Here is a tiny trained network, its code and every weight. The questions are about switching its units off for an input and a target symbol, where a switched-off unit gives its printed mean instead of its output.

import numpy as np


def w(rows, s, z=0):
    codes = np.array(rows[::2]) - 128.0
    scale = np.full(codes.shape[1], s)
    scale[-1] = z or s
    return codes * scale


def f(y):
    return np.maximum(y, 0)


def softmax(a):
    e = np.exp(a - a.max(-1, keepdims=True))
    return e / e.sum(-1, keepdims=True)


def log_softmax(a):
    a = a - a.max(-1, keepdims=True)
    return a - np.log(np.exp(a).sum(-1, keepdims=True))


def net(x, mask):
    ids = ['ΓΔΘΞΠΨαβζηλμστφω'.index(c) for c in x.split()]
    T = len(ids)
    res = E[ids] + P[:T]
    r = res
    for j in range(2):
        rows = slice(3 * j, 3 * j + 3)
        q, k, v = (r @ M[0][rows].T for M in (Q, K, V))
        z = softmax(np.where(np.tri(T) > 0, q @ k.T / 3**0.5, -1e9)) @ v
        o = O[0][rows]
        res = res + np.where(mask[j], z, o[:, -1]) @ o[:, :-1]
    y = f(res @ A[0][:, :-1].T + A[0][:, -1])
    res = res + np.where(mask[2:14], y, B[0][:, -1]) @ B[0][:, :-1]
    return log_softmax(res[-1] @ U[:, :-1].T + U[:, -1])


Q, K, V, O, A, B = {}, {}, {}, {}, {}, {}
E = w([
[151,85,120,154,201,45,84,116,119],'Γ',
[89,83,58,176,99,112,159,157,153],'Δ',
[127,120,177,8,145,50,81,127,121],'Θ',
[124,184,56,114,131,73,112,105,126],'Ξ',
[106,150,128,144,155,129,123,120,163],'Π',
[151,89,178,145,121,76,142,121,98],'Ψ',
[171,149,87,132,253,163,116,140,175],'α',
[109,176,149,104,187,41,119,124,93],'β',
[143,135,155,170,153,109,117,147,144],'ζ',
[106,107,35,101,188,131,112,145,180],'η',
[97,61,82,166,196,104,118,195,124],'λ',
[81,105,113,137,170,231,80,147,112],'μ',
[146,155,139,146,153,124,192,197,104],'σ',
[57,135,72,142,179,130,102,85,91],'τ',
[200,92,147,147,98,67,83,104,44],'φ',
[125,209,161,124,64,140,159,84,47],'ω',
],0.023)
P = w([
[149,67,185,240,62,145,69,113,123],'0',
[172,54,166,87,171,3,50,118,63],'1',
[108,128,147,145,161,64,61,105,135],'2',
[86,159,144,154,158,78,60,90,162],'3',
[77,157,138,124,162,73,100,79,154],'4',
[67,137,116,126,151,86,125,85,135],'5',
],0.0058)
Q[0] = w([
[118,156,226,175,169,109,125,119,130],'H0',
[135,109,134,119,47,221,254,95,84],'H0',
[146,117,146,104,101,137,213,94,164],'H0',
[69,59,54,201,232,40,5,85,115],'H1',
[106,52,130,195,173,88,148,138,130],'H1',
[69,131,175,43,91,188,177,194,100],'H1',
],0.0072)
K[0] = w([
[90,224,97,83,46,119,79,103,98],'H0',
[236,66,132,108,83,164,133,2,203],'H0',
[190,123,89,97,115,125,103,103,98],'H0',
[20,182,132,66,111,98,91,75,154],'H1',
[93,181,135,118,152,147,166,77,96],'H1',
[163,73,156,174,151,114,167,209,156],'H1',
],0.0076)
V[0] = w([
[133,195,130,93,147,58,161,128,162],'H0',
[181,146,174,207,155,94,206,235,104],'H0',
[66,229,114,114,92,3,155,106,91],'H0',
[130,20,105,106,149,90,99,182,198],'H1',
[143,135,57,184,132,108,187,181,178],'H1',
[41,89,196,120,154,188,123,204,98],'H1',
],0.0065)
O[0] = w([
[171,107,147,116,119,51,167,133,90,88],'H0',
[181,178,202,118,88,73,185,146,205,253],'H0',
[114,49,128,132,183,124,218,110,167,122],'H0',
[69,169,255,211,164,100,95,124,86,180],'H1',
[112,195,77,215,118,110,112,168,163,110],'H1',
[98,168,141,100,129,235,143,126,178,106],'H1',
],0.0085,0.0048)
A[0] = w([
[77,104,233,94,176,109,157,159,64,98],'N0',
[199,176,137,176,159,173,206,171,186,104],'N1',
[152,75,153,157,145,66,191,130,178,131],'N2',
[150,155,167,133,183,97,83,43,206,254],'N3',
[159,202,128,140,142,72,183,9,105,43],'N4',
[55,181,139,190,40,185,167,90,81,128],'N5',
[122,205,148,105,89,146,202,168,105,196],'N6',
[136,96,150,57,86,136,118,137,176,161],'N7',
[113,67,125,157,93,158,84,62,107,140],'N8',
[69,143,154,23,223,116,137,206,209,144],'N9',
[149,123,114,158,141,106,157,119,203,62],'N10',
[128,180,127,158,138,180,254,159,125,109],'N11',
],0.0084,0.0038)
B[0] = w([
[164,151,136,173,133,171,112,108,186,225],'N0',
[183,97,137,39,87,112,84,204,82,173],'N1',
[100,136,173,54,116,118,95,127,175,218],'N2',
[127,183,99,69,156,155,177,130,111,249],'N3',
[187,51,71,112,131,84,156,119,142,189],'N4',
[168,92,106,99,151,143,128,157,218,180],'N5',
[128,122,77,77,154,185,93,57,145,157],'N6',
[142,135,151,212,92,123,138,79,150,159],'N7',
[96,154,193,87,104,168,144,85,66,146],'N8',
[113,89,174,254,76,211,155,124,72,243],'N9',
[111,116,122,96,167,116,151,163,83,165],'N10',
[89,135,142,56,109,149,33,110,164,158],'N11',
],0.009,0.011)
U = w([
[126,133,145,112,199,118,91,81,165,49],'Γ',
[159,2,152,210,122,109,63,221,181,101],'Δ',
[100,79,204,131,144,186,128,75,100,42],'Θ',
[126,68,74,108,217,54,92,155,90,160],'Ξ',
[81,168,107,131,46,111,179,156,173,252],'Π',
[186,160,182,181,45,128,157,105,152,48],'Ψ',
[211,203,57,141,130,113,113,166,87,101],'α',
[111,66,196,104,154,110,206,166,137,97],'β',
[186,149,139,104,139,165,183,186,92,119],'ζ',
[54,162,69,138,149,133,98,85,91,140],'η',
[101,145,118,225,124,126,150,114,110,194],'λ',
[108,90,142,110,103,187,52,137,89,133],'μ',
[122,110,194,69,98,119,151,208,142,138],'σ',
[49,97,116,110,167,154,159,92,65,208],'τ',
[191,120,155,145,64,110,88,109,47,88],'φ',
[162,41,103,129,126,156,173,93,147,176],'ω',
],0.0081,0.0044)

Each question gives the input, a string of symbols that net reads in full, and the target symbol t.
The units are the heads (3 rows each of Q, K, V and O) and the neurons (one row each of A and B). Each row of codes is followed by its name. A weight is (code - 128) times the scale printed after its matrix; where a second scale follows, it is the last column's (O, A, B and U).
mask holds one flag per unit, heads first, then neurons. A switched-off unit (its flag False) gives its mean, the last column of its rows in O or B, instead of its output. The means were averaged over made-up inputs and are rounded, as every weight is.
A unit's drop is (log p(t) with every unit on - log p(t) with that unit switched off) / (log p(t) with every unit on - log p(t) with every unit switched off).
The circuit of an input: a set's keep is (log p(t) with only the set's units on - log p(t) with every unit switched off) / (log p(t) with every unit on - log p(t) with every unit switched off). Starting from the 12 units with the biggest drops (on a tie, the unit counted first), units are removed one at a time, each time the one whose removal leaves the highest keep (on an exact tie, the one counted first), for as long as the keep stays at least 0.8.
circuit, biggest first: the units of the circuit, biggest drop first
most important unit: the unit with the biggest drop
top k neurons: the k neurons with the biggest drops, biggest first
heads that matter: for each layer, one digit per head in row order, 1 if its drop is at least 0.15 and else 0, layers parted by /
input α α Γ τ, target τ: most important unit -> H0
input Γ λ ω σ, target μ: circuit, biggest first -> (N11 N6 N1)
input ζ λ λ α Θ ω, target ω: circuit, biggest first -> (N4 N5)
input λ Ξ σ α Γ, target Ξ: top 3 neurons -> (N4 N9 N10)
input λ β α τ α, target ζ: circuit, biggest first -> (N1 N3)
input λ β ω, target Γ: circuit, biggest first -> (H1 N6 N5)
input Ξ σ α, target σ: circuit, biggest first -> (H0 N1)
input λ λ λ σ φ ζ, target σ: circuit, biggest first -> (H0 N1 N2)
input Δ λ η Δ β Θ, target Ψ: top 3 neurons -> (N0 N9 N7)
input λ α Θ, target Ψ: circuit, biggest first -> (N0 N7 N9)
input η Δ λ λ λ α, target ζ: top 3 neurons -> (N3 N1 N9)
input α Δ λ α η, target λ: top 2 neurons -> (N9 N2)
input λ λ λ λ, target λ: heads that matter -> 01
input α α Θ, target Θ: circuit, biggest first -> (H1 N9)
input η σ λ Δ λ Ξ, target Ξ: circuit, biggest first -> (H1 N4 N9)
input λ φ τ ω λ ζ, target ω: circuit, biggest first -> (H1)
input α Π Δ Θ, target Θ: circuit, biggest first -> (N9 H1)
input β λ ω Θ Δ β, target ω: circuit, biggest first -> (N4 N0 H0)
input Ξ ω τ α, target τ: heads that matter -> 10
input Δ α Γ, target Γ: heads that matter -> 01
input λ φ λ λ α Ξ, target α: circuit, biggest first -> (H0 H1)
input Θ φ Π, target Θ: heads that matter -> 11
input Γ β Γ, target β: heads that matter -> 10
input Γ Ξ α, target Ξ: heads that matter -> 11
input Ξ α η Γ ω, target ω: heads that matter -> 00
